Here is a tiny trained network, its code and every weight. The questions are about switching its units off for an input and a target symbol, where a switched-off unit gives its printed mean instead of its output.

import numpy as np


def w(rows, s, z=0):
    codes = np.array(rows[::2]) - 128.0
    scale = np.full(codes.shape[1], s)
    scale[-1] = z or s
    return codes * scale


def f(y):
    return y / 2 * (1 + np.tanh(0.7978845608 * (y + 0.044715 * y**3)))


def softmax(a):
    e = np.exp(a - a.max(-1, keepdims=True))
    return e / e.sum(-1, keepdims=True)


def log_softmax(a):
    a = a - a.max(-1, keepdims=True)
    return a - np.log(np.exp(a).sum(-1, keepdims=True))


def net(x, mask):
    ids = ['ΓΘαδζω'.index(c) for c in x.split()]
    T = len(ids)
    res = E[ids] + P[:T]
    q, k, v = (res @ M[0].T for M in (Q, K, V))
    z = softmax(np.where(np.tri(T) > 0, q @ k.T / 4**0.5, -1e9)) @ v
    res = res + np.where(mask[0], z, O[0][:, -1]) @ O[0][:, :-1]
    y = f(res @ A[0][:, :-1].T + A[0][:, -1])
    res = res + np.where(mask[1:25], y, B[0][:, -1]) @ B[0][:, :-1]
    return log_softmax(res[-1] @ U[:, :-1].T + U[:, -1])


Q, K, V, O, A, B = {}, {}, {}, {}, {}, {}
E = w([
[122,78,94,193],'Γ',
[156,108,130,148],'Θ',
[164,124,170,104],'α',
[96,121,159,100],'δ',
[76,87,131,142],'ζ',
[183,253,209,7],'ω',
],0.0056)
P = w([
[83,145,65,53],'0',
[194,124,63,119],'1',
[62,201,173,176],'2',
[132,35,146,73],'3',
[232,116,132,196],'4',
[67,173,253,238],'5',
[121,29,160,93],'6',
],0.0055)
Q[0] = w([
[253,70,11,65],'head 1',
[73,246,57,50],'head 1',
[217,247,96,209],'head 1',
[171,105,217,213],'head 1',
],0.025)
K[0] = w([
[4,117,130,47],'head 1',
[131,188,22,135],'head 1',
[177,67,63,40],'head 1',
[171,52,179,137],'head 1',
],0.032)
V[0] = w([
[92,205,219,33],'head 1',
[62,67,78,132],'head 1',
[95,140,117,167],'head 1',
[250,201,240,14],'head 1',
],0.011)
O[0] = w([
[72,192,101,193,251],'head 1',
[129,94,193,145,150],'head 1',
[163,141,148,128,131],'head 1',
[40,162,8,134,146],'head 1',
],0.014,0.0013)
A[0] = w([
[124,95,139,138,202],'neuron 1',
[95,166,142,218,165],'neuron 2',
[120,68,16,92,139],'neuron 3',
[130,120,122,122,79],'neuron 4',
[104,84,95,152,36],'neuron 5',
[132,107,124,131,160],'neuron 6',
[193,40,79,25,41],'neuron 7',
[125,105,115,126,171],'neuron 8',
[118,116,146,131,176],'neuron 9',
[103,51,114,143,150],'neuron 10',
[116,146,163,124,167],'neuron 11',
[134,133,149,135,130],'neuron 12',
[144,178,78,104,1],'neuron 13',
[160,158,122,121,196],'neuron 14',
[132,121,126,126,133],'neuron 15',
[159,185,115,44,140],'neuron 16',
[122,47,165,150,92],'neuron 17',
[120,134,108,136,66],'neuron 18',
[143,8,69,43,204],'neuron 19',
[109,127,144,113,126],'neuron 20',
[122,133,141,126,132],'neuron 21',
[137,99,115,135,154],'neuron 22',
[129,127,127,126,101],'neuron 23',
[130,61,140,127,100],'neuron 24',
],0.015,0.0068)
B[0] = w([
[107,151,116,186,208],'neuron 1',
[81,131,208,98,254],'neuron 2',
[138,44,45,84,223],'neuron 3',
[149,127,128,104,108],'neuron 4',
[181,133,190,129,137],'neuron 5',
[115,141,119,144,151],'neuron 6',
[66,145,202,18,170],'neuron 7',
[108,142,123,137,155],'neuron 8',
[121,131,127,170,178],'neuron 9',
[94,170,126,134,159],'neuron 10',
[126,113,152,180,176],'neuron 11',
[136,111,144,154,148],'neuron 12',
[160,175,195,194,157],'neuron 13',
[84,135,144,160,164],'neuron 14',
[126,135,128,129,130],'neuron 15',
[55,141,126,143,130],'neuron 16',
[189,60,127,124,210],'neuron 17',
[154,142,158,139,136],'neuron 18',
[161,254,52,124,192],'neuron 19',
[137,118,124,151,134],'neuron 20',
[132,120,133,141,135],'neuron 21',
[110,146,116,139,145],'neuron 22',
[137,126,126,119,115],'neuron 23',
[174,103,136,112,173],'neuron 24',
],0.034,0.0064)
U = w([
[184,163,159,41,115],'Γ',
[211,45,108,213,130],'Θ',
[137,7,179,53,1],'α',
[116,205,22,158,99],'δ',
[90,23,2,56,165],'ζ',
[9,143,224,162,188],'ω',
],0.0037,0.0047)

Each question gives the input, a string of symbols that net reads in full, and the target symbol t.
The units are the heads (4 rows each of Q, K, V and O) and the neurons (one row each of A and B). Each row of codes is followed by its name. A weight is (code - 128) times the scale printed after its matrix; where a second scale follows, it is the last column's (O, A, B and U).
mask holds one flag per unit, heads first, then neurons. A switched-off unit (its flag False) gives its mean, the last column of its rows in O or B, instead of its output. The means were averaged over made-up inputs and are rounded, as every weight is.
A unit's drop is (log p(t) with every unit on - log p(t) with that unit switched off) / (log p(t) with every unit on - log p(t) with every unit switched off).
The circuit of an input: a set's keep is (log p(t) with only the set's units on - log p(t) with every unit switched off) / (log p(t) with every unit on - log p(t) with every unit switched off). Starting from the 12 units with the biggest drops (on a tie, the unit counted first), units are removed one at a time, each time the one whose removal leaves the highest keep (on an exact tie, the one counted first), for as long as the keep stays at least 0.8.
units of the circuit, in order: the units of the circuit, biggest drop first
k most important neurons: the k neurons with the biggest drops, biggest first
drop of u: that unit's drop, to one decimal
input δ Γ ζ ζ, target Θ: most important neuron -> (neuron 17)
input δ Θ δ, target δ: units of the circuit, in order -> (head 1; neuron 19; neuron 2)
input α δ δ δ α Θ, target ζ: units of the circuit, in order -> (head 1; neuron 3)
input δ Θ Θ, target δ: units of the circuit, in order -> (head 1; neuron 19; neuron 2)
input δ Γ ζ α, target Θ: units of the circuit, in order -> (head 1; neuron 2; neuron 17)
input Γ δ ω δ δ Γ Θ, target Γ: 3 most important neurons -> (neuron 7; neuron 19; neuron 17)
input Γ ζ δ α δ Θ ζ, target δ: units of the circuit, in order -> (neuron 19; neuron 2)
input δ ζ ω ζ Θ, target Θ: units of the circuit, in order -> (head 1; neuron 17; neuron 2)
input ζ Θ α, target δ: units of the circuit, in order -> (head 1; neuron 2; neuron 19)
input α δ ω ζ δ Θ Θ, target δ: units of the circuit, in order -> (neuron 19; neuron 2)
input δ δ δ α δ, target ζ: drop of head 1 -> 1.4
input δ δ δ Γ δ, target Γ: drop of neuron 14 -> 0.0
input ζ α α Γ α, target Γ: drop of neuron 7 -> 1.6
input δ Θ δ Γ ζ δ, target Θ: most important neuron -> (neuron 2)
input ζ δ δ ω α, target α: 4 most important neurons -> (neuron 3; neuron 2; neuron 13; neuron 5)
